Below are the code and all the weights of a small trained network. Each question names an input and a target symbol and asks about switching units off, where a switched-off unit gives its printed mean instead of its output.

import numpy as np


def w(rows, s, z=0):
    codes = np.array(rows[::2]) - 128.0
    scale = np.full(codes.shape[1], s)
    scale[-1] = z or s
    return codes * scale


def norm(h):
    return h / np.sqrt((h * h).mean(-1, keepdims=True) + 1e-5)


def f(y):
    return y / 2 * (1 + np.tanh(0.7978845608 * (y + 0.044715 * y**3)))


def softmax(a):
    e = np.exp(a - a.max(-1, keepdims=True))
    return e / e.sum(-1, keepdims=True)


def log_softmax(a):
    a = a - a.max(-1, keepdims=True)
    return a - np.log(np.exp(a).sum(-1, keepdims=True))


def net(x, mask):
    ids = ['ΞΠΨαβδεζηθμτφ'.index(c) for c in x.split()]
    T = len(ids)
    res = E[ids] + P[:T]
    u = 0
    for l in range(2):
        r = norm(res)
        for j in range(2):
            rows = slice(4 * j, 4 * j + 4)
            q, k, v = (r @ M[l][rows].T for M in (Q, K, V))
            z = softmax(np.where(np.tri(T) > 0, q @ k.T / 4**0.5, -1e9)) @ v
            o = O[l][rows]
            res = res + np.where(mask[u + j], z, o[:, -1]) @ o[:, :-1]
        u += 2
        y = f(norm(res) @ A[l][:, :-1].T + A[l][:, -1])
        res = res + np.where(mask[u : u + 8], y, B[l][:, -1]) @ B[l][:, :-1]
        u += 8
    return log_softmax(norm(res)[-1] @ U[:, :-1].T + U[:, -1])


Q, K, V, O, A, B = {}, {}, {}, {}, {}, {}
E = w([
[43,80,150,124,104,109],'Ξ',
[132,157,94,130,149,105],'Π',
[217,165,122,134,188,81],'Ψ',
[239,140,5,138,156,1],'α',
[97,182,176,144,103,79],'β',
[81,165,152,84,133,100],'δ',
[68,205,110,244,142,242],'ε',
[149,121,108,40,111,206],'ζ',
[143,160,192,106,192,148],'η',
[132,58,149,203,66,88],'θ',
[184,148,143,124,87,149],'μ',
[116,126,109,93,110,154],'τ',
[120,175,144,64,205,29],'φ',
],0.0063)
P = w([
[171,119,46,38,76,7],'0',
[156,94,67,69,88,53],'1',
[148,109,69,78,83,75],'2',
[146,120,64,86,74,100],'3',
[151,135,68,92,71,128],'4',
[150,144,63,95,71,159],'5',
[148,154,59,101,67,180],'6',
[149,164,55,101,51,201],'7',
[154,172,41,106,47,220],'8',
],0.0014)
Q[0] = w([
[97,71,201,136,88,41],'L0H0',
[118,161,133,114,130,208],'L0H0',
[202,140,113,142,183,150],'L0H0',
[187,137,84,129,140,236],'L0H0',
[152,226,67,67,140,148],'L0H1',
[251,188,118,62,49,119],'L0H1',
[240,179,141,53,86,140],'L0H1',
[181,253,65,110,109,106],'L0H1',
],0.0068)
K[0] = w([
[58,215,83,216,139,199],'L0H0',
[185,61,202,72,68,129],'L0H0',
[205,138,126,105,162,13],'L0H0',
[251,75,131,36,39,20],'L0H0',
[69,189,153,221,71,216],'L0H1',
[42,199,68,216,189,234],'L0H1',
[67,198,37,253,151,185],'L0H1',
[88,171,147,174,125,255],'L0H1',
],0.0048)
V[0] = w([
[90,114,102,74,49,102],'L0H0',
[175,69,148,37,136,60],'L0H0',
[121,103,145,68,129,129],'L0H0',
[111,220,113,128,114,225],'L0H0',
[136,91,167,69,25,169],'L0H1',
[127,27,113,74,166,119],'L0H1',
[106,156,252,120,128,117],'L0H1',
[57,154,65,193,169,214],'L0H1',
],0.0033)
O[0] = w([
[83,90,231,166,152,179,216],'L0H0',
[78,73,226,113,44,10,232],'L0H0',
[82,135,163,113,156,106,134],'L0H0',
[116,135,65,199,190,165,130],'L0H0',
[117,40,153,18,27,36,96],'L0H1',
[120,54,60,87,72,224,66],'L0H1',
[53,167,188,129,20,118,6],'L0H1',
[44,55,123,249,250,60,102],'L0H1',
],0.0024,0.002)
A[0] = w([
[162,2,110,141,115,152,180],'L0N0',
[74,50,80,84,78,208,16],'L0N1',
[117,136,188,183,81,78,1],'L0N2',
[118,165,188,215,158,167,45],'L0N3',
[141,123,226,95,106,174,142],'L0N4',
[138,132,75,60,81,203,148],'L0N5',
[138,95,156,134,116,34,59],'L0N6',
[14,75,184,168,179,119,113],'L0N7',
],0.0043,0.0015)
B[0] = w([
[120,143,75,189,143,94,147],'L0N0',
[138,232,114,161,231,55,127],'L0N1',
[121,146,202,168,233,168,91],'L0N2',
[168,52,73,91,166,45,112],'L0N3',
[64,59,59,111,97,122,173],'L0N4',
[111,68,146,204,165,44,247],'L0N5',
[95,197,123,83,136,210,134],'L0N6',
[128,84,120,73,3,102,96],'L0N7',
],0.0029,0.0014)
Q[1] = w([
[74,73,209,169,81,227],'L1H0',
[145,75,249,54,41,209],'L1H0',
[162,171,76,96,95,103],'L1H0',
[93,99,85,174,32,105],'L1H0',
[252,139,83,118,2,146],'L1H1',
[27,58,147,83,134,162],'L1H1',
[122,170,76,208,218,102],'L1H1',
[85,167,26,142,54,32],'L1H1',
],0.0077)
K[1] = w([
[105,156,149,81,50,90],'L1H0',
[50,178,91,58,51,141],'L1H0',
[143,114,139,125,201,193],'L1H0',
[166,63,152,13,167,86],'L1H0',
[223,135,83,115,2,170],'L1H1',
[4,120,111,64,153,106],'L1H1',
[168,82,115,218,213,71],'L1H1',
[135,180,54,184,106,127],'L1H1',
],0.0072)
V[1] = w([
[65,75,143,159,225,127],'L1H0',
[158,93,129,33,186,243],'L1H0',
[181,92,253,113,222,46],'L1H0',
[188,48,205,165,136,207],'L1H0',
[125,53,30,105,140,242],'L1H1',
[76,156,105,112,60,7],'L1H1',
[220,147,155,236,170,93],'L1H1',
[177,189,163,175,111,131],'L1H1',
],0.0026)
O[1] = w([
[105,36,172,95,126,56,21],'L1H0',
[107,132,179,45,176,251,107],'L1H0',
[164,74,223,173,243,94,140],'L1H0',
[233,74,167,111,93,144,8],'L1H0',
[141,213,173,139,119,106,70],'L1H1',
[99,58,129,181,218,142,208],'L1H1',
[86,45,185,32,33,71,189],'L1H1',
[79,93,145,75,136,152,171],'L1H1',
],0.0029,0.0018)
A[1] = w([
[143,181,90,153,144,100,180],'L1N0',
[141,123,137,67,180,86,75],'L1N1',
[158,66,222,71,94,96,49],'L1N2',
[99,118,209,239,108,174,2],'L1N3',
[202,120,218,109,190,214,77],'L1N4',
[85,103,110,73,102,210,132],'L1N5',
[30,34,253,199,55,133,79],'L1N6',
[190,132,84,207,114,226,105],'L1N7',
],0.005,0.0031)
B[1] = w([
[144,122,153,182,104,197,251],'L1N0',
[152,119,132,149,163,162,148],'L1N1',
[121,193,133,66,145,104,119],'L1N2',
[254,107,143,134,138,83,108],'L1N3',
[132,86,158,163,89,196,119],'L1N4',
[143,87,56,70,119,148,140],'L1N5',
[137,131,97,151,94,212,172],'L1N6',
[109,187,65,156,202,187,152],'L1N7',
],0.005,0.0026)
U = w([
[32,54,109,126,70,151,81],'Ξ',
[122,206,92,190,194,156,171],'Π',
[253,148,187,130,182,133,32],'Ψ',
[216,125,70,134,142,60,4],'α',
[67,193,219,146,83,136,104],'β',
[9,157,130,68,136,127,26],'δ',
[177,61,200,125,121,77,205],'ε',
[141,51,58,49,185,162,126],'ζ',
[122,79,236,100,152,218,161],'η',
[185,52,121,194,39,148,39],'θ',
[167,160,123,46,49,132,209],'μ',
[84,65,111,174,169,50,186],'τ',
[118,182,176,64,211,93,169],'φ',
],0.011,0.0041)

Each question gives the input, a string of symbols that net reads in full, and the target symbol t.
The units are the heads (4 rows each of Q, K, V and O) and the neurons (one row each of A and B). Each row of codes is followed by its name. A weight is (code - 128) times the scale printed after its matrix; where a second scale follows, it is the last column's (O, A, B and U).
mask holds one flag per unit, layer by layer, with each layer's heads first. A switched-off unit (its flag False) gives its mean, the last column of its rows in O or B, instead of its output. The means were averaged over made-up inputs and are rounded, as every weight is.
A unit's drop is (log p(t) with every unit on - log p(t) with that unit switched off) / (log p(t) with every unit on - log p(t) with every unit switched off).
The circuit of an input: a set's keep is (log p(t) with only the set's units on - log p(t) with every unit switched off) / (log p(t) with every unit on - log p(t) with every unit switched off). Starting from the 12 units with the biggest drops (on a tie, the unit counted first), units are removed one at a time, each time the one whose removal leaves the highest keep (on an exact tie, the one counted first), for as long as the keep stays at least 0.8.
circuit, biggest first: the units of the circuit, biggest drop first
top k neurons in layer l: the k neurons of layer l with the biggest drops, biggest first
heads that matter: for each layer, one digit per head in row order, 1 if its drop is at least 0.15 and else 0, layers parted by /
input Π Π Π μ β Π, target μ: heads that matter -> 01 / 01
input Π η Π, target η: heads that matter -> 00 / 10
input β Π Ψ Π, target Ψ: heads that matter -> 00 / 11
input Ξ μ ζ Π ζ, target Π: circuit, biggest first -> [L1H1 L1N7]
input θ Π η η μ η τ μ, target η: heads that matter -> 00 / 10
input μ τ μ μ Π ε β, target Π: circuit, biggest first -> [L0H0]
input θ η Π μ ζ Π μ η, target Π: circuit, biggest first -> [L1H1 L1H0 L0H1 L0N4]
input Π ζ μ ζ φ Π Π ε ζ, target Π: circuit, biggest first -> [L1H1 L0H1]
input Π δ ζ Π α μ, target μ: circuit, biggest first -> [L1H1 L1N0]
input α η η Π θ Π, target θ: top 3 neurons in layer 1 -> [L1N0 L1N7 L1N2]
input μ θ Π ε θ, target Π: circuit, biggest first -> [L1N7 L0H0]
input Π θ β Π θ Π, target θ: heads that matter -> 00 / 01
input β δ Ψ φ ε Π β φ, target τ: circuit, biggest first -> [L0H1 L1H0]
input η μ μ Π Π ζ φ μ, target Π: circuit, biggest first -> [L1N7]
input Π Π ζ μ Π, target ζ: circuit, biggest first -> [L0N5 L1H0 L0N1 L0H1]
input Π ζ Π, target ζ: heads that matter -> 11 / 10
input μ Π β Ξ μ, target Π: heads that matter -> 01 / 11
input ε φ μ μ η Π Ξ, target τ: heads that matter -> 11 / 10
input Π Ψ Π ε β ζ Ξ, target Π: heads that matter -> 10 / 00
input ζ ε η Π μ Π α, target τ: circuit, biggest first -> [L0H1]
input ζ Π Π ε Π θ Π ζ, target τ: top 2 neurons in layer 0 -> [L0N1 L0N5]
input μ Π ζ ζ Π θ η φ τ, target τ: heads that matter -> 00 / 00
input μ μ β Π Π ε μ α, target τ: heads that matter -> 01 / 00
